Below is a small trained network, with its code and all its weights. Each question gives an input and a target symbol and asks what happens when units are switched off, that is, made to give their printed mean instead of their output.

import numpy as np


def w(rows, s, z=0):
    codes = np.array(rows[::2]) - 128.0
    scale = np.full(codes.shape[1], s)
    scale[-1] = z or s
    return codes * scale


def norm(h):
    return h / np.sqrt((h * h).mean(-1, keepdims=True) + 1e-5)


def f(y):
    return np.maximum(y, 0)


def softmax(a):
    e = np.exp(a - a.max(-1, keepdims=True))
    return e / e.sum(-1, keepdims=True)


def log_softmax(a):
    a = a - a.max(-1, keepdims=True)
    return a - np.log(np.exp(a).sum(-1, keepdims=True))


def net(x, mask):
    ids = ['ΓΦΨΩαεμξπσ'.index(c) for c in x.split()]
    T = len(ids)
    res = E[ids] + P[:T]
    r = norm(res)
    for j in range(3):
        rows = slice(2 * j, 2 * j + 2)
        q, k, v = (r @ M[0][rows].T for M in (Q, K, V))
        z = softmax(np.where(np.tri(T) > 0, q @ k.T / 2**0.5, -1e9)) @ v
        o = O[0][rows]
        res = res + np.where(mask[j], z, o[:, -1]) @ o[:, :-1]
    y = f(norm(res) @ A[0][:, :-1].T + A[0][:, -1])
    res = res + np.where(mask[3:15], y, B[0][:, -1]) @ B[0][:, :-1]
    return log_softmax(norm(res)[-1] @ U[:, :-1].T + U[:, -1])


Q, K, V, O, A, B = {}, {}, {}, {}, {}, {}
E = w([
[141,162,95,90,188,75,125,160,160,147,109,152],'Γ',
[155,126,64,87,94,87,87,130,85,173,112,123],'Φ',
[130,102,86,143,167,167,169,126,151,103,71,65],'Ψ',
[165,109,206,57,139,70,99,109,132,167,199,194],'Ω',
[183,90,155,164,229,116,134,127,204,102,186,127],'α',
[91,164,117,68,145,176,65,151,197,160,151,46],'ε',
[158,61,154,153,124,52,191,51,85,69,114,136],'μ',
[79,110,203,123,173,99,79,98,88,128,93,89],'ξ',
[146,181,207,136,79,99,199,219,153,145,138,91],'π',
[127,157,94,88,97,186,251,74,134,166,215,134],'σ',
],0.0021)
P = w([
[127,18,129,144,72,170,108,159,159,176,105,165],'0',
[208,128,137,135,141,215,102,127,117,154,59,174],'1',
[135,219,122,185,174,146,99,69,96,101,160,122],'2',
[49,77,79,128,86,117,97,158,131,50,193,148],'3',
[114,6,66,66,139,59,140,155,150,159,122,71],'4',
[213,186,149,110,188,97,103,50,154,193,74,44],'5',
],0.0023)
Q[0] = w([
[125,3,92,90,120,120,150,173,150,172,103,118],'h0',
[209,149,148,111,195,125,168,88,127,220,72,82],'h0',
[128,47,101,90,140,71,130,160,141,145,129,78],'h1',
[54,112,112,139,96,148,127,180,117,68,182,179],'h1',
[152,103,139,88,165,78,149,108,154,195,98,52],'h2',
[181,189,152,125,154,158,125,62,122,162,99,130],'h2',
],0.0051)
K[0] = w([
[177,223,190,211,167,113,104,60,89,150,161,75],'h0',
[29,108,103,165,108,85,105,122,138,82,252,93],'h0',
[124,225,120,113,147,111,148,69,83,78,167,95],'h1',
[227,150,166,158,164,210,121,99,119,181,62,179],'h1',
[59,146,108,138,120,52,150,115,113,88,242,68],'h2',
[97,44,133,73,88,92,136,175,153,107,137,98],'h2',
],0.0041)
V[0] = w([
[138,117,183,225,211,144,116,159,200,70,172,103],'h0',
[110,109,16,186,152,176,205,157,125,108,58,97],'h0',
[170,141,156,165,37,199,246,129,91,124,170,118],'h1',
[192,158,86,125,146,43,238,157,170,141,134,229],'h1',
[135,189,200,157,96,106,87,252,142,153,73,74],'h2',
[155,94,183,220,145,71,107,113,19,66,37,159],'h2',
],0.0033)
O[0] = w([
[121,254,119,154,87,94,60,125,136,48,120,191,199],'h0',
[113,124,60,132,193,84,198,150,187,155,75,209,98],'h0',
[221,179,94,16,89,98,169,90,163,116,165,116,182],'h1',
[204,122,47,189,28,88,126,133,68,164,109,138,137],'h1',
[173,121,157,100,188,21,98,199,114,71,64,47,251],'h2',
[127,128,205,140,130,68,78,60,208,234,72,89,123],'h2',
],0.0038,0.0028)
A[0] = w([
[145,52,148,100,183,137,205,137,131,165,140,69,75],'n0',
[129,101,92,210,145,81,141,185,69,155,97,103,84],'n1',
[143,43,131,97,167,113,189,116,113,224,136,57,2],'n2',
[105,134,117,88,212,157,133,172,42,55,161,152,106],'n3',
[169,173,102,140,72,133,82,47,216,251,122,106,93],'n4',
[164,162,41,86,93,159,248,92,86,112,241,142,50],'n5',
[221,109,39,91,75,166,199,178,113,105,160,149,141],'n6',
[77,145,210,177,83,163,176,151,159,123,101,146,154],'n7',
[104,155,171,189,62,149,191,133,164,209,164,157,183],'n8',
[40,86,116,168,158,166,74,33,92,140,126,197,116],'n9',
[201,88,86,72,172,79,51,51,140,66,127,93,71],'n10',
[176,89,44,186,167,203,92,120,181,135,235,153,156],'n11',
],0.003,0.0022)
B[0] = w([
[168,202,59,137,114,120,72,102,141,121,184,137,162],'n0',
[96,143,193,178,112,107,191,178,102,136,86,90,168],'n1',
[204,174,65,179,146,77,40,154,184,131,181,130,152],'n2',
[180,56,87,116,74,149,180,143,174,82,146,49,154],'n3',
[102,38,122,153,95,135,198,95,151,10,148,64,162],'n4',
[4,169,97,149,176,122,140,74,58,208,210,125,166],'n5',
[37,172,237,112,181,93,113,82,134,166,137,93,242],'n6',
[166,180,116,66,178,59,90,139,148,134,154,108,172],'n7',
[228,144,108,88,120,72,182,147,87,106,55,99,164],'n8',
[61,99,156,168,165,211,110,65,191,166,135,173,172],'n9',
[181,186,199,88,123,28,194,189,85,154,98,54,254],'n10',
[117,180,92,112,27,133,114,144,57,125,90,211,173],'n11',
],0.0033,0.0027)
U = w([
[86,78,145,212,119,120,193,206,48,187,63,144,78],'Γ',
[202,93,34,161,153,124,70,158,140,254,193,109,81],'Φ',
[107,133,72,62,204,115,213,138,205,177,63,218,66],'Ψ',
[166,78,181,106,37,212,81,113,28,156,173,98,92],'Ω',
[136,207,88,175,67,130,47,112,124,72,118,222,150],'α',
[115,82,70,89,151,233,149,190,123,24,175,105,102],'ε',
[166,45,117,146,60,127,207,2,196,110,107,124,113],'μ',
[58,97,227,150,213,147,52,88,205,144,116,112,112],'ξ',
[187,177,162,95,129,30,146,184,119,97,104,50,250],'π',
[48,168,109,68,152,142,208,55,64,203,216,134,111],'σ',
],0.0043,0.002)

Each question gives the input, a string of symbols that net reads in full, and the target symbol t.
The units are the heads (2 rows each of Q, K, V and O) and the neurons (one row each of A and B). Each row of codes is followed by its name. A weight is (code - 128) times the scale printed after its matrix; where a second scale follows, it is the last column's (O, A, B and U).
mask holds one flag per unit, heads first, then neurons. A switched-off unit (its flag False) gives its mean, the last column of its rows in O or B, instead of its output. The means were averaged over made-up inputs and are rounded, as every weight is.
A unit's drop is (log p(t) with every unit on - log p(t) with that unit switched off) / (log p(t) with every unit on - log p(t) with every unit switched off).
The circuit of an input: a set's keep is (log p(t) with only the set's units on - log p(t) with every unit switched off) / (log p(t) with every unit on - log p(t) with every unit switched off). Starting from the 12 units with the biggest drops (on a tie, the unit counted first), units are removed one at a time, each time the one whose removal leaves the highest keep (on an exact tie, the one counted first), for as long as the keep stays at least 0.8.
units of the circuit, in order: the units of the circuit, biggest drop first
unit that matters most: the unit with the biggest drop
k most important neurons: the k neurons with the biggest drops, biggest first
heads that matter: for each layer, one digit per head in row order, 1 if its drop is at least 0.15 and else 0, layers parted by /
input Φ π α, target Φ: heads that matter -> 100
input Γ Γ π π, target Γ: units of the circuit, in order -> [h1, h0]
input Γ π ξ μ ε, target ξ: heads that matter -> 011
input ξ π Ω Ψ ξ, target Ω: unit that matters most -> h0
input α α μ, target α: heads that matter -> 101
input μ ξ μ, target μ: heads that matter -> 001
input π π σ σ Φ π, target σ: units of the circuit, in order -> [h2, n5]
input μ Γ π ξ, target Γ: units of the circuit, in order -> [h1, h0, n1]
input π ξ π Ω Φ π, target Ω: heads that matter -> 101
input α α Ψ α ξ, target ξ: units of the circuit, in order -> [h1, h2]
input σ μ ξ α Ψ Φ, target α: units of the circuit, in order -> [h0, h2]
input σ α Γ ε ε π, target ε: units of the circuit, in order -> [h2, h1, n3]
input α π ξ, target α: heads that matter -> 100
input α π Ω, target α: most important neuron -> [n6]
input α Γ Φ, target α: units of the circuit, in order -> [h2, h0, h1]
input α ε π α, target ε: units of the circuit, in order -> [h2, n3]
input π μ Φ ξ ε, target Φ: 3 most important neurons -> [n2, n0, n6]
input ξ Ψ Γ μ π π, target μ: units of the circuit, in order -> [h2, n4]
input ε π Ψ, target ε: units of the circuit, in order -> [h1, h2, n3]
input α Ψ π Φ, target Ψ: units of the circuit, in order -> [h0]
input π α Φ π, target α: units of the circuit, in order -> [h0, n10]
input Γ ξ α, target Γ: 2 most important neurons -> [n1, n11]
input α Φ α ξ, target Φ: 2 most important neurons -> [n2, n0]
